Below is a small trained network, with its code and all its weights. Each question gives an input and a class and asks what happens when units are switched off, that is, made to give their printed mean instead of their output.

import numpy as np


def w(rows, s, z=0):
    codes = np.array(rows[::2]) - 128.0
    scale = np.full(codes.shape[1], s)
    scale[-1] = z or s
    return codes * scale


def f(y):
    return np.maximum(y, 0)


def log_softmax(a):
    a = a - a.max(-1, keepdims=True)
    return a - np.log(np.exp(a).sum(-1, keepdims=True))


def net(x, mask):
    res = np.array(x, float).reshape(1, 7) / 4 @ E
    y = f(res @ A[0][:, :-1].T + A[0][:, -1])
    res = res + np.where(mask, y, B[0][:, -1]) @ B[0][:, :-1]
    return log_softmax(res[-1] @ U[:, :-1].T + U[:, -1])


A, B = {}, {}
E = w([
[77,137,120,60,187,114,89,254,175],'x0',
[153,5,76,123,213,145,131,136,45],'x1',
[117,152,106,35,72,55,110,124,37],'x2',
[224,105,130,22,102,194,42,80,173],'x3',
[129,127,128,127,127,127,129,130,130],'x4',
[120,130,133,124,133,128,127,121,126],'x5',
[172,129,226,78,125,164,215,178,97],'x6',
],0.0074)
A[0] = w([
[111,139,106,99,105,68,128,140,48,114],'n0',
[174,129,195,97,116,162,206,162,102,103],'n1',
[177,138,136,59,145,166,69,146,162,124],'n2',
[205,102,160,57,100,191,67,98,151,113],'n3',
[152,11,76,103,220,142,151,142,40,132],'n4',
[94,254,220,125,12,80,126,121,251,126],'n5',
[99,133,115,89,101,70,96,132,65,115],'n6',
[165,134,208,105,122,154,215,149,93,96],'n7',
[126,129,101,115,138,124,114,154,149,254],'n8',
[87,140,117,94,189,107,86,220,189,128],'n9',
[133,80,126,123,179,116,122,120,104,222],'n10',
[42,139,122,227,161,38,228,169,59,101],'n11',
[187,125,149,171,71,152,143,30,104,104],'n12',
[81,133,113,73,170,93,104,225,189,100],'n13',
[101,122,135,80,176,128,83,209,172,102],'n14',
[108,130,42,157,126,74,42,80,168,129],'n15',
[139,140,112,69,74,45,106,146,83,146],'n16',
[147,115,140,200,166,179,125,147,190,101],'n17',
[97,132,50,183,113,112,62,72,140,111],'n18',
[132,116,123,183,170,174,145,118,192,97],'n19',
[133,144,115,79,82,57,120,132,71,100],'n20',
[91,135,83,72,94,63,115,107,77,111],'n21',
[95,126,33,168,153,94,47,98,165,130],'n22',
[180,130,199,92,134,155,181,149,108,124],'n23',
[115,158,125,80,90,83,117,125,53,91],'n24',
[159,122,117,200,65,142,177,32,95,112],'n25',
[100,120,139,190,170,171,152,148,194,112],'n26',
[209,105,98,57,108,185,43,66,153,119],'n27',
],0.0067,0.011)
B[0] = w([
[169,112,163,140,149,161,85,108,194,160],'n0',
[94,68,135,82,99,123,138,187,126,160],'n1',
[104,148,126,162,140,74,141,131,170,177],'n2',
[85,129,111,173,141,59,112,155,197,180],'n3',
[93,124,38,170,98,168,91,118,120,199],'n4',
[100,94,2,157,120,192,98,121,88,225],'n5',
[174,107,165,139,153,164,105,119,167,159],'n6',
[93,57,126,87,111,118,136,189,126,158],'n7',
[161,237,174,189,51,158,225,89,118,250],'n8',
[172,133,106,86,176,111,197,68,76,193],'n9',
[138,196,117,189,55,164,167,112,130,213],'n10',
[91,142,117,183,170,53,83,154,245,197],'n11',
[135,118,113,78,187,87,175,72,95,163],'n12',
[155,120,102,76,186,101,176,64,90,180],'n13',
[150,109,103,71,176,97,171,66,79,172],'n14',
[105,59,174,84,74,136,176,196,98,184],'n15',
[161,129,157,154,142,166,114,108,175,178],'n16',
[166,90,178,111,170,167,70,104,165,157],'n17',
[103,48,174,53,105,123,172,189,94,168],'n18',
[178,73,196,105,197,168,54,118,166,151],'n19',
[173,102,154,125,176,174,77,119,178,154],'n20',
[180,104,166,115,142,161,106,115,174,162],'n21',
[103,64,183,81,81,143,166,190,105,184],'n22',
[96,77,139,92,82,126,144,183,113,163],'n23',
[172,72,149,119,179,172,64,113,189,150],'n24',
[154,122,117,59,203,82,188,63,86,169],'n25',
[172,110,167,122,155,172,81,107,182,162],'n26',
[78,166,115,184,138,47,116,159,221,191],'n27',
],0.0073,0.012)
U = w([
[81,137,122,164,154,10,92,158,192,74],'0',
[190,102,203,118,169,211,58,109,158,77],'1',
[152,126,101,72,187,66,172,65,73,82],'2',
[80,71,176,75,72,132,147,216,100,86],'3',
[94,125,6,155,102,209,88,125,107,86],'4',
[138,168,158,153,85,144,156,118,131,254],'5',
[141,174,158,155,89,141,156,117,128,238],'6',
[117,203,195,146,105,117,61,136,59,77],'7',
],0.012,0.0068)

Each question gives the input, the list of numbers given to net, and the class t.
The units are the neurons (one row each of A and B). Each row of codes is followed by its name. A weight is (code - 128) times the scale printed after its matrix; where a second scale follows, it is the last column's (A, B and U).
mask holds one flag per neuron, in row order. A switched-off neuron (its flag False) gives its mean, the last column of its row in B, instead of its output. The means were averaged over made-up inputs and are rounded, as every weight is.
A unit's drop is (log p(t) with every unit on - log p(t) with that unit switched off) / (log p(t) with every unit on - log p(t) with every unit switched off).
The circuit of an input: a set's keep is (log p(t) with only the set's units on - log p(t) with every unit switched off) / (log p(t) with every unit on - log p(t) with every unit switched off). Starting from the 12 units with the biggest drops (on a tie, the unit counted first), units are removed one at a time, each time the one whose removal leaves the highest keep (on an exact tie, the one counted first), for as long as the keep stays at least 0.8.
circuit, biggest first: the units of the circuit, biggest drop first
unit that matters most: the unit with the biggest drop
k most important neurons: the k neurons with the biggest drops, biggest first
drop when u is switched off: that unit's drop, to one decimal
input [-1,6,-3,-5,-4,1,-6], class 3: unit that matters most	n22
input [-2,5,6,3,-8,-7,-2], class 5: circuit, biggest first	n5; n10
input [-8,0,-4,-2,6,-2,1], class 2: 2 most important neurons	n25; n12
input [-7,-7,-3,8,-4,2,-1], class 0: 2 most important neurons	n27; n3
input [6,-2,-5,-4,-5,3,-5], class 2: 3 most important neurons	n9; n13; n14
input [-6,-8,5,0,-2,-4,-6], class 4: 2 most important neurons	n5; n9
input [1,2,-7,-6,2,-3,8], class 3: 2 most important neurons	n7; n1
input [2,-3,-3,-2,-5,3,-5], class 3: circuit, biggest first	n22; n15; n18
input [7,0,6,-3,0,2,2], class 2: 2 most important neurons	n13; n9
input [-7,1,7,-7,-2,5,-4], class 0: 2 most important neurons	n11; n9
input [-3,6,0,-2,0,-1,7], class 3: 4 most important neurons	n5; n7; n1; n23
input [4,-4,5,8,-5,-2,-2], class 0: 3 most important neurons	n27; n3; n2
input [4,-8,1,-6,-8,0,-6], class 4: 2 most important neurons	n5; n27
input [0,7,-3,2,-3,-2,7], class 3: circuit, biggest first	n23
input [-8,2,-1,-6,0,7,-4], class 2: 3 most important neurons	n25; n12; n27
input [-4,4,1,6,1,3,1], class 0: 3 most important neurons	n27; n3; n5
input [2,-8,-7,3,-4,1,2], class 4: drop when n19 is switched off	-0.1
input [-7,0,2,-8,6,7,6], class 0: drop when n21 is switched off	0.0
input [7,6,1,6,-3,-7,-8], class 3: drop when n22 is switched off	0.8
input [-2,7,2,6,-5,0,1], class 4: unit that matters most	n4
